Below is a small trained network, with its code and all its weights. Each question gives an input and a class and asks what happens when units are switched off, that is, made to give their printed mean instead of their output.

import numpy as np


def w(rows, s, z=0):
    codes = np.array(rows[::2]) - 128.0
    scale = np.full(codes.shape[1], s)
    scale[-1] = z or s
    return codes * scale


def norm(h):
    return h / np.sqrt((h * h).mean(-1, keepdims=True) + 1e-5)


def f(y):
    return np.maximum(y, 0)


def log_softmax(a):
    a = a - a.max(-1, keepdims=True)
    return a - np.log(np.exp(a).sum(-1, keepdims=True))


def net(x, mask):
    res = np.array(x, float).reshape(1, 8) / 4 @ E
    u = 0
    for l in range(3):
        y = f(norm(res) @ A[l][:, :-1].T + A[l][:, -1])
        res = res + np.where(mask[u : u + 3], y, B[l][:, -1]) @ B[l][:, :-1]
        u += 3
    return log_softmax(norm(res)[-1] @ U[:, :-1].T + U[:, -1])


A, B = {}, {}
E = w([
[47,79,29,159,139,101,213,203],'x0',
[121,73,222,158,40,99,187,149],'x1',
[153,89,188,78,176,209,181,241],'x2',
[62,124,131,159,48,126,22,162],'x3',
[70,115,173,222,163,179,76,47],'x4',
[148,100,195,132,39,168,134,94],'x5',
[72,165,87,157,141,52,135,56],'x6',
[51,101,172,126,197,1,110,125],'x7',
],0.0057)
A[0] = w([
[130,145,144,91,130,72,180,8,25],'L0N1',
[133,201,73,86,175,72,54,129,11],'L0N2',
[89,128,118,154,168,112,81,23,2],'L0N3',
],0.012,0.0041)
B[0] = w([
[247,168,171,187,118,29,254,90,236],'L0N1',
[205,84,18,155,137,21,51,181,253],'L0N2',
[65,169,91,184,202,121,115,2,248],'L0N3',
],0.0051,0.0053)
A[1] = w([
[142,136,41,123,54,253,161,125,2],'L1N1',
[37,87,184,166,44,78,103,114,27],'L1N2',
[125,173,110,58,153,89,71,159,35],'L1N3',
],0.013,0.0042)
B[1] = w([
[181,169,15,144,29,200,186,138,237],'L1N1',
[26,131,184,124,2,70,125,216,254],'L1N2',
[127,73,55,36,128,123,56,173,204],'L1N3',
],0.0081,0.0055)
A[2] = w([
[180,109,234,79,128,252,50,103,6],'L2N1',
[49,100,106,121,234,158,211,201,53],'L2N2',
[7,171,103,185,173,168,54,2,21],'L2N3',
],0.015,0.0023)
B[2] = w([
[239,168,220,102,133,143,26,169,194],'L2N1',
[36,185,150,109,202,183,175,121,206],'L2N2',
[120,5,151,159,176,153,67,40,254],'L2N3',
],0.013,0.0077)
U = w([
[22,166,138,102,202,186,197,156,193],'0',
[171,172,40,119,49,208,186,155,126],'1',
[166,109,212,123,100,90,205,123,3],'2',
[116,108,12,73,186,82,69,175,126],'3',
[86,42,166,172,192,105,56,25,156],'4',
[8,113,189,150,27,91,119,170,145],'5',
[156,192,93,164,164,65,178,28,86],'6',
[202,163,221,98,126,194,74,159,145],'7',
],0.012,0.003)

Each question gives the input, the list of numbers given to net, and the class t.
The units are the neurons (one row each of A and B). Each row of codes is followed by its name. A weight is (code - 128) times the scale printed after its matrix; where a second scale follows, it is the last column's (A, B and U).
mask holds one flag per neuron, layer by layer. A switched-off neuron (its flag False) gives its mean, the last column of its row in B, instead of its output. The means were averaged over made-up inputs and are rounded, as every weight is.
A unit's drop is (log p(t) with every unit on - log p(t) with that unit switched off) / (log p(t) with every unit on - log p(t) with every unit switched off).
The circuit of an input: a set's keep is (log p(t) with only the set's units on - log p(t) with every unit switched off) / (log p(t) with every unit on - log p(t) with every unit switched off). Starting from all 9 units, units are removed one at a time, each time the one whose removal leaves the highest keep (on an exact tie, the one counted first), for as long as the keep stays at least 0.8.
circuit, biggest first: the units of the circuit, biggest drop first
unit that matters most: the unit with the biggest drop
top k neurons: the k neurons with the biggest drops, biggest first
top k neurons in layer l: the k neurons of layer l with the biggest drops, biggest first
drop when u is switched off: that unit's drop, to one decimal
input [-4,4,-3,-3,-7,0,-4,-7], class 1: unit that matters most	L1N1
input [-6,-5,4,-4,-7,5,6,1], class 6: top 2 neurons	[L0N1; L2N1]
input [-1,-5,-8,-6,-2,1,-7,-3], class 1: top 2 neurons	[L2N3; L0N3]
input [-1,7,0,-3,1,-1,-8,-7], class 1: top 2 neurons	[L1N1; L2N3]
input [3,-2,0,-8,4,6,3,-4], class 6: top 2 neurons	[L0N1; L1N2]
input [-8,7,2,-7,3,8,5,7], class 2: top 2 neurons	[L2N3; L0N1]
input [-4,3,-8,0,-4,-1,1,4], class 6: top 2 neurons	[L0N1; L2N3]
input [8,6,-6,-5,0,2,-1,8], class 5: top 2 neurons	[L1N2; L2N3]
input [-7,-7,7,0,-1,6,2,8], class 7: top 2 neurons in layer 2	[L2N1; L2N3]
input [8,-7,-7,2,1,-6,0,-5], class 4: top 2 neurons	[L2N3; L0N3]
input [-3,6,-2,5,6,6,7,1], class 5: top 2 neurons	[L1N2; L2N1]
input [-2,-1,4,-3,1,-3,-6,6], class 0: top 2 neurons	[L2N2; L2N3]
input [1,1,1,-6,-5,-6,0,3], class 0: drop when L2N2 is switched off	0.9
input [6,8,-7,3,-3,-8,-7,-5], class 1: drop when L1N1 is switched off	0.6
input [4,2,0,-4,-6,2,-5,7], class 0: drop when L2N2 is switched off	0.1
input [-2,3,8,8,6,3,-5,7], class 5: drop when L1N2 is switched off	3.3
input [3,7,2,6,-3,-3,6,-8], class 1: circuit, biggest first	[L1N1]
